Below are the code and all the weights of a small trained network. Each question names an input and a class and asks about switching units off, where a switched-off unit gives its printed mean instead of its output.

import numpy as np


def w(rows, s, z=0):
    codes = np.array(rows[::2]) - 128.0
    scale = np.full(codes.shape[1], s)
    scale[-1] = z or s
    return codes * scale


def norm(h):
    return h / np.sqrt((h * h).mean(-1, keepdims=True) + 1e-5)


def f(y):
    return y / 2 * (1 + np.tanh(0.7978845608 * (y + 0.044715 * y**3)))


def log_softmax(a):
    a = a - a.max(-1, keepdims=True)
    return a - np.log(np.exp(a).sum(-1, keepdims=True))


def net(x, mask):
    res = np.array(x, float).reshape(1, 4) / 4 @ E
    u = 0
    for l in range(2):
        y = f(norm(res) @ A[l][:, :-1].T + A[l][:, -1])
        res = res + np.where(mask[u : u + 9], y, B[l][:, -1]) @ B[l][:, :-1]
        u += 9
    return log_softmax(norm(res)[-1] @ U[:, :-1].T + U[:, -1])


A, B = {}, {}
E = w([
[161,193,78,123,144],'x0',
[126,127,128,127,128],'x1',
[182,100,74,107,2],'x2',
[129,144,230,70,85],'x3',
],0.0078)
A[0] = w([
[108,63,88,120,254,223],'L0N0',
[61,65,60,181,54,92],'L0N1',
[142,122,64,196,91,121],'L0N2',
[69,106,134,207,201,17],'L0N3',
[61,101,79,140,151,39],'L0N4',
[60,206,184,114,168,226],'L0N5',
[183,122,136,40,53,2],'L0N6',
[97,153,104,213,194,115],'L0N7',
[117,76,142,99,141,152],'L0N8',
],0.0096,0.003)
B[0] = w([
[105,135,209,108,57,254],'L0N0',
[129,91,86,180,157,216],'L0N1',
[254,133,200,89,156,199],'L0N2',
[70,93,35,127,131,199],'L0N3',
[85,94,140,162,67,148],'L0N4',
[185,173,193,222,126,248],'L0N5',
[45,171,91,142,112,213],'L0N6',
[82,193,44,66,60,215],'L0N7',
[123,67,184,132,103,145],'L0N8',
],0.0077,0.0057)
A[1] = w([
[148,31,133,141,89,108],'L1N0',
[169,147,139,85,42,98],'L1N1',
[6,103,154,156,147,134],'L1N2',
[194,51,101,130,145,116],'L1N3',
[75,23,161,197,81,255],'L1N4',
[62,140,150,149,92,112],'L1N5',
[130,90,212,128,176,43],'L1N6',
[84,72,162,107,70,65],'L1N7',
[192,84,88,118,78,123],'L1N8',
],0.011,0.0054)
B[1] = w([
[39,169,119,154,146,173],'L1N0',
[83,154,89,92,168,177],'L1N1',
[204,78,116,14,81,190],'L1N2',
[135,138,143,171,255,167],'L1N3',
[107,33,158,197,143,255],'L1N4',
[156,110,44,109,168,184],'L1N5',
[119,147,227,108,90,142],'L1N6',
[130,110,71,41,79,160],'L1N7',
[143,90,152,112,165,190],'L1N8',
],0.008,0.0082)
U = w([
[59,9,116,91,52,200],'0',
[77,197,70,80,85,196],'1',
[105,58,248,158,83,110],'2',
[152,195,201,177,129,113],'3',
[106,23,139,228,206,5],'4',
[204,115,84,127,201,79],'5',
],0.017,0.0028)

Each question gives the input, the list of numbers given to net, and the class t.
The units are the neurons (one row each of A and B). Each row of codes is followed by its name. A weight is (code - 128) times the scale printed after its matrix; where a second scale follows, it is the last column's (A, B and U).
mask holds one flag per neuron, layer by layer. A switched-off neuron (its flag False) gives its mean, the last column of its row in B, instead of its output. The means were averaged over made-up inputs and are rounded, as every weight is.
A unit's drop is (log p(t) with every unit on - log p(t) with that unit switched off) / (log p(t) with every unit on - log p(t) with every unit switched off).
The circuit of an input: a set's keep is (log p(t) with only the set's units on - log p(t) with every unit switched off) / (log p(t) with every unit on - log p(t) with every unit switched off). Starting from the 12 units with the biggest drops (on a tie, the unit counted first), units are removed one at a time, each time the one whose removal leaves the highest keep (on an exact tie, the one counted first), for as long as the keep stays at least 0.8.
units of the circuit, in order: the units of the circuit, biggest drop first
most important unit: the unit with the biggest drop
k most important neurons: the k neurons with the biggest drops, biggest first
k most important neurons of layer l: the k neurons of layer l with the biggest drops, biggest first
input [1,-2,-3,5], class 3: units of the circuit, in order => [L0N5]
input [-2,1,8,0], class 4: 3 most important neurons => [L0N7 L0N1 L0N0]
input [-6,-5,6,0], class 4: units of the circuit, in order => [L0N0 L0N7 L1N3]
input [3,5,8,6], class 1: units of the circuit, in order => [L1N4 L1N1]
input [3,1,7,1], class 1: 3 most important neurons => [L0N6 L1N4 L1N1]
input [8,2,7,0], class 5: units of the circuit, in order => [L0N7 L0N0]
input [3,4,7,1], class 1: 2 most important neurons => [L0N6 L1N4]
input [-2,-3,7,-6], class 4: 2 most important neurons of layer 0 => [L0N1 L0N7]
input [-1,-8,-3,1], class 2: 2 most important neurons => [L0N5 L0N0]
input [1,6,2,0], class 5: units of the circuit, in order => [L0N0 L0N2]
input [-7,-5,1,-1], class 4: 3 most important neurons => [L1N4 L0N1 L0N7]
input [3,7,3,-4], class 5: 2 most important neurons => [L1N4 L0N2]
input [-1,8,7,-6], class 4: 2 most important neurons => [L0N1 L0N7]
input [6,-6,6,-4], class 5: most important unit => L1N4
input [2,-4,1,-3], class 5: 2 most important neurons => [L0N2 L1N4]
input [2,5,-5,7], class 3: 2 most important neurons => [L0N5 L1N4]
input [2,0,1,-6], class 5: 2 most important neurons => [L0N2 L0N6]
input [3,4,7,-1], class 5: 2 most important neurons of layer 0 => [L0N7 L0N2]
input [2,7,-2,7], class 3: units of the circuit, in order => [L1N4 L0N5]
input [-1,-6,4,0], class 4: most important unit => L0N7
input [4,2,-6,1], class 3: 2 most important neurons of layer 1 => [L1N7 L1N1]
input [-7,5,-3,-1], class 0: 2 most important neurons of layer 1 => [L1N2 L1N7]
input [-2,-6,8,-7], class 4: 2 most important neurons of layer 0 => [L0N1 L0N7]
